Each name stands for a flat space through zero: a line, a plane or more. A row that begins with a name and a colon came from that space; any other row is followed by the name of the space it lies nearest, among the names in its block.
pm-fq: [ -2  -6 -18   3  -5  12  12 -13  -1  17  23  17  11 -13 -28 -12  12 -12
  -3  -3 -16  -9  -5 -12  -4  14 -16   5 -15   8]
pm-fq: [ 20 -33   1 -69   2  12  32   5  47  23 -51 -12 -56  24  -3  14  -7  33
  13 -29  13  35  -3 -41   8  49  50   0   8 -16]
pm-fq: [ -4  24  22   4   6  24 -16 -33 -15  15   7 -26   0 -14  -5   5  17  31
  60 -31   7 -10   0  11  -7 -19  14 -23  20  -3]
qh-zs: [  6   2  -8  29 -16 -21  14  38   0 -34  -7   3 -14   0  33   5  14  -6
   1  12   8   5 -10  20   7 -36 -10  26  -2   4]
gl-cr: [ 12  20  -3  15  11  24  -8 -39   6  19  35  -7  22 -31 -18   1  14  27
  53 -30  -8 -11  -2   6 -11  14 -15 -43   7 -11]
ld-pp: [  7   2   6 -12   5   1  -1 -16   2  16   8   9   3  -9 -12  -7  -8   7
  -3 -14  -7   2  13 -14   7  39   3 -19   7 -12]
pm-fq: [-17  36 -14  22  26 -27 -27 -25 -20  34   9 -30  28   3 -35 -17  -6 -36
 -13  57  -3 -18 -13  52   9 -37 -40  21 -28  29]
pm-fq: [ -6  14   3  23  13  -5 -23  -3 -11  -8  15  -6  14 -18  -2   0   4  -5
  -1   6 -10  -2  -5  28  -5 -22 -12  -9   0  12]
ld-pp: [ -6 -19  -3 -19 -22  11  10   8  -5  -4  -9  25  -3  18   8   5  -2  -1
 -14 -26   8  -4  16 -52  -3  10  24   5  -5 -10]
ld-pp: [ 17 -33 -38 -30   5  13  16 -14  45   9  13  22   0  -7  -2   2 -13  21
  -8 -12  -5  15   2 -42  -3  52  -3 -30 -17 -17]
ld-pp: [ 32  -9 -43  14  11   7  26   1  56  -2  21  -5  15 -10   1  10  -1  15
  25  14  -4   6 -26  18 -16  19 -44 -28 -17 -12]
ld-pp: [  9 -20 -11 -24 -24  12  32  11  21 -10 -28  -5 -31  27  26  14   7  23
  31 -14  28   6  -2 -33   3  -5  24  18   2 -15]
pm-fq: [ -7  30  16  19   4 -14 -15   2 -19   0 -16 -34  -3  11   2   4   7  -8
  22  16  14  -8  -8  39   5 -47  -1  21   5  12]
qh-zs: [ -6 -21 -23 -10 -17  30  26  -9   7  -1  11  10  -9  -4  21  -2  16  26
  25 -11   8  -4  -9 -26  -8 -17   2  -3  -9  -4]
gr-qp: [ 12   4  20 -15  12  -9  -5   1   9   6 -15  -4 -19  -9   3   3  -6  19
   3 -22  -2  19   9   0  11  28  22 -19  18 -11]
gr-qp: [ -2 -23   1 -31   8  10 -19 -23  13 -10   4   6   4   4   8   2 -27  17
 -13   2   5   8  20 -30   1  35  16 -22  10 -15]
gl-cr: [  4   2  13  -3  -2  18   4 -10   6  -3 -10 -32 -18   4 -13   8  19  10
  50   0   7  -1 -15  19  -5 -15   9  19  17   7]
gl-cr: [ -6  40  -8  33   6 -29  -9  14 -20  24  -6 -12  24  13 -11   1   1 -31
 -13  12   3 -17  -9  30   0 -42 -25   9 -28  13]
gr-qp: [ 15  -2 -22  22  -1   9   1 -20  12 -10  46  21  18 -38  -2  -7  11  13
  21 -14 -15  -4   3  -5  -1  23 -26 -26  -1  -9]
gr-qp: [-14  11  15 -14  27 -41 -30  16 -13  17 -26   1  10  18  -1  -6 -43 -28
 -80  29  -4  11  14  12  11   9   5  -7 -12   6]
qh-zs: [-13  24  36  14  -2  -5 -15  -9 -36  -8   8   0  27   7  41 -12 -28  12
  -9  16  16 -21  26  11   4  -4  -8 -28  26 -26]
qh-zs: [ 11 -26 -20 -57  15   2  18 -29  33  51  -6  10  -9   7 -55 -17 -21 -10
 -30   9 -15  13   5 -36  13  84   2   1 -17  -3]
qh-zs: [  7 -32 -69 -17   7 -17  25  12  42  18   7  32   9   6  -3  -7 -20 -16
 -59  28  -8  12 -11 -29   2  25 -31  -4 -56   2]
gl-cr: [ 10 -12 -17  -7   3  14  17 -10  22   9   9  -4  -9 -11 -21  -2  14   5
  20   1  -9   6 -16   2  -3  14  -9   6  -6   7]
pm-fq: [ 10 -35 -33   2 -30 -21  32  59  21 -43 -21  29 -34  13  31  10  14 -16
 -29   1   5  21  -9 -25  10 -18   9  46 -20   8]
ld-pp: [  9  15  -1   5  33 -10 -29 -21  10  21  17  -6  18 -25 -33  -2 -10  -4
  -8  -3 -21   8   0  20  -1  28 -13 -31  -4   5]
gr-qp: [ -6  -4  16  -4   8  22  -5 -15  -5  11  10  -7   4 -12 -42  -5  11 -12
   7   0 -21  -4 -10  13 -13  14   0   6  10  17]
qh-zs: [ 23 -19 -16 -45 -11  16  73  19  58  28 -69 -59 -52  64 -11  18   9   9
  55  34  36   9 -44  13  -4  -6   5  54  -7  -2]
qh-zs: [ 23 -14 -36   4 -15   3  46  26  35  10 -11  -3 -28   1 -41   8  41 -22
  25  -9 -12  10 -36   3  -3   0 -10  48 -25  22]
gl-cr: [ 17  -7  -1  -3   4  -9   3  28  30 -26 -25 -11 -21   7  38  24  -5  25
  11 -12  15  23  -7   6  -3 -10  16 -15   6 -12]
qh-zs: [  6  27  13  28 -10 -20   9  21 -21  12  -3   6   7   1 -23  -5  13 -33
  -7  -8 -10 -12   0  15   6   1 -12  21  -2   6]
gr-qp: [  7   2  16  25  19  20 -10   1   0  -2  38  19   9 -62 -21  -2  23  12
   4 -41 -46  13 -12  24 -21  20  -6 -46  15  11]
ld-pp: [ -1 -11   3   8 -15  24   5 -10  -5 -19  20   7   1 -13  -1   0  18   7
  27 -12  -4  -8   0  -9  -8  -1   1   5  13   0]
ld-pp: [ 29  22  -4  22  13  -2  19 -15  25   9  18 -24   4 -21  -5  -6   7  19
  50  17  -2  -1 -17  47   4  17 -39 -17  12 -13]
gl-cr: [ 10 -16 -15   0 -35   2  50  35  14 -20 -21   7 -17  32  37   7   6   3
  11  10  24  -5  -8 -17   0 -15  -4  28  -5 -15]
gl-cr: [  8   1 -55   8  17 -28  -8   2  28  13   4  -2   4  -5 -19   3   2 -19
 -18  17  -6  12 -18   8   8 -14 -24  11 -47  20]
pm-fq: [ -6  30  40  17  -7  -9  -8  10 -33  -2 -16 -17   7  19   2   1  -3 -15
   7   5  10 -17   8  24   2 -18   3  13  21  -3]
pm-fq: [  3  -8  -8 -28  23  -6  -4  -7  19  29 -11  -2  -8  -2 -24  -2 -13  -1
 -25   1 -11  17  -4  -4   3  29   7 -11 -12   6]
gr-qp: [ 11  -6  38 -29  -2  10   7   4   9  -5 -34 -23 -48   2   4  10  10  28
  36 -28   8  22   2   0   9  16  46   8  38  -7]
gr-qp: [ 13   5 -43  28 -16  -3  15  -4  14  -8  22   5   9  -7   5   3  21   1
  34  -3   8 -11 -10  -5   3 -22 -27  10 -23  -1]
qh-zs: [ -1  20  28 -25  21 -43 -26   9 -12  33 -44 -13  -9  27 -36  -2 -28 -36
 -52   6  -3  12  17   4  22  30  24  18  -2   8]
gr-qp: [  0  -1  10 -37  11 -32 -16   1   6   7 -39  -9 -13  34  21   3 -42   4
 -37  16  24  15  25 -19  24  22  26  -2   2 -17]
qh-zs: [  4 -30 -20 -44   7  33  14 -39  29  29  11   3  -7  -6 -32  -7  -2  18
  12  -6  -8   6  -3 -34  -4  49   6 -13  -5  -4]
gr-qp: [ -8   9  29   2  -2 -12   4  15 -22   1 -15  -6 -10   7   1 -11  -3 -16
 -18  20  -2  -1   1  23   9  -4   2  21  15   6]
gl-cr: [ -5 -15  20 -26  14  -7 -13   6   0   6 -19  -3 -24  -4 -35  -4  -1 -21
 -32   3 -21  22  -2   5   7  24  25  23   8  23]
ld-pp: [ -2  11   1  29  -5   7 -11   2 -16  -4  25  18  34  -9 -18   3   7 -21
  -6 -16 -15 -19   4  -2 -17   0 -16 -10  -5   3]
pm-fq: [  8 -14 -22 -13   5 -28  30  23  29   9 -37 -35 -25  38 -36  -8  -3 -50
 -20  84   3   9 -34  44  14  -5 -27  81 -21  30]
gl-cr: [  0  23  37  18  -7   8  16  28 -12 -10 -28 -32  -8  21  33  14   6  14
  34   3  20  -9 -15  41 -15 -44   4  -1  25  -8]
gr-qp: [  0 -18   5   4  10  27 -15 -22   2 -18  50  36  27 -43  11  -9 -11  26
 -13 -20 -25   2  15 -16 -16  43  -8 -61  18 -16]
ld-pp: [  4 -17  -5 -20  -4  15   6 -26   4  11  24  30   5 -19 -10 -15  -6  13
  -8 -20 -12   1  19 -41   6  55   4 -22   5 -15]
pm-fq: [ -6  12   8 -14  29 -18 -24 -19  -3  26   0  -5  29  12 -10 -12 -45 -11
 -45  34  -2  -4  15  10   5  32 -16 -27  -5  -9]
qh-zs: [ -4 -32 -14 -22 -17  39  22 -16  15 -17   5  -3 -30  -9  27   3  22  43
  47 -13  13   7 -10 -23  -5 -18  19   3   9  -3]
gl-cr: [ -2  11  13   2  10  -6   6  21   5   8 -38 -50 -28  18 -24  11  19 -19
  22  27   3   8 -36  56  -5 -44   4  46   1  32]
gl-cr: [-10  -8   4  -8 -11 -23  -1  26 -17  -8 -17  24  -2  19  12  -6 -17 -25
 -56   9   2   2  17 -22  12   5  11  20  -8   0]
ld-pp: [-12 -17 -27  28 -23  15  13  22  -4 -33  18  17  15   3  17   6  18 -15
  -3  12   0 -15 -16  -3 -21 -46 -21  20 -19  13]
[ 15  -7   4   0  -8  19  11   5  21 -17  -7 -15  -8   9   3  19  10  14
  41 -14   9   1  -9   0 -14   1   7   0  14  -9]
ld-pp
[ -6 -42 -14 -21  11   7   7  31  35 -30 -21  -7 -12  19  29  14 -20   3
 -36  40   3  22 -22  12 -20 -16   1   2  -8   9]
ld-pp
[ 13  20   9   2  -2 -38   8  22  -1   3 -33 -16 -30  12  12   0   1  -4
   3   5  15  12   1  17  28  -9  10  27   4  -2]
gr-qp
[-10   4   9   1  12  -5 -30  -1  -6 -16  -5 -10   8   4  24   9 -17   9
 -10   7   9   3   7   9  -4 -22   9 -18   5  -1]
qh-zs
[ -7  19  13  17  -3 -16   0  22 -20   1 -13  -5   8  16   8   0  -5 -19
 -17  14   5  -9  -1  21  -1 -25  -8  11  -2   4]
ld-pp
[ -7  33  31  33 -12   8 -19  -3 -33 -24   1 -24   2  -2  33  12  19  22
  58 -22  22 -17   5  22  -4 -57  12  -4  28  -7]
pm-fq
[  7 -26 -37 -19  20  21   2 -44  31  25  40  10   1 -42 -54 -18  13   4
   6   4 -34  12 -14  -8   0  46 -19  -9 -16  17]
gl-cr
[  0 -23  -9 -19  10   7 -10   8  18   1   1  24  19   7 -11  11 -24  -9
 -46 -14 -13   7   8 -32 -19  37   7 -29 -13  -6]
ld-pp
[ -8  17  41 -11  -5 -12  14   5 -28  19 -23  -6  -4  23   7 -18 -19  -9
 -20  21   9 -10  15  10  14  16   4  11  21 -13]
gr-qp
[  6 -18 -25   2 -13   8   6  -4  18 -36  16  15   8   1  65   8 -15  40
  14   0  25  -1  12 -28  -2  -8  -6 -31   0 -31]
gl-cr
[ 13   2 -18   7 -20 -34   6  43  13 -27 -36   1 -15  36  39  25  -6  -5
  -6  -9  32   7   7 -20  12 -27  15  22 -15 -12]
gl-cr
[ 19  -4  -6   0 -21  22  32 -25  10   1  24   8  -8 -17   2 -10  20  28
  56 -19   4  -8   5 -19   9  31  -8  -4  17 -23]
ld-pp
[ -5   8   5   8  -4 -24 -24  19 -10 -30 -16   2   5  19  50  15 -21   8
 -17  -2  25   2  20  -9   6 -28  15 -11   2 -15]
gl-cr
[  6  -9  21 -30  32  -2 -16  -4  17  18  -8   3   5  -5 -18   0 -33   4
 -41  -2 -19  20   9   1  -6  59  11 -41  11  -8]
pm-fq
[ -4  11  -1 -17 -18 -13  14  -2 -13  19 -25  -3  -3  39  16  -4 -15  -2
  -2   5  31 -14  18 -29  18  -3   9  17  -8 -18]
pm-fq
[ -9   8   7  10 -12  12  29   6 -15  14  -5 -14   1  14 -11 -10  14 -16
  13  26   2 -19 -19  25  -8 -24 -19  30  -1  11]
gl-cr
[  2 -18 -25 -11 -10   3  21   0  13   2   5  17  -4   2  13  -6  -2   8
  -7   2   4   2   1 -25   4  10  -5  -1 -14  -8]
ld-pp
[-15 -23 -54 -18 -12  -6  -2   1   8   1 -10  12 -20  10  10   8  14   0
 -10 -12  15   9  -4 -47   9 -44  21  28 -45  19]
ld-pp
[-20  27  28   8  11  -6 -34 -14 -38  12   7   4  36   6  14  -6 -29  -1
 -27  -1   5 -19  26   0  -4  -5   0 -36   7 -13]
qh-zs
[ -3  -1   0 -12  -2  -7   7   9   1   6 -21  -7 -10  19  11   2  -7   1
  -7   8  13   2  -1  -3   5 -10   8   9  -5  -2]
qh-zs
[-16   4 -29  18   2   7  -9 -26  -7  -7  31  -4  29  -3  29 -10  -8  11
   9  39  14 -20  -3  11  -4 -40 -35 -12 -17  -1]
gl-cr
[ 10 -20 -18 -34 -15  36  52  -1  35  28 -33 -31 -41  26 -27  13  32  14
  60 -11  14   4 -35 -12 -11  -8  16  36  -9   9]
qh-zs
[ 17  -8  23 -31  -6  31  14 -28  17  11 -14 -28 -34   1 -30   6  20  25
  68 -27   6   7  -2 -10   4  34  31  14  33  -7]
gr-qp
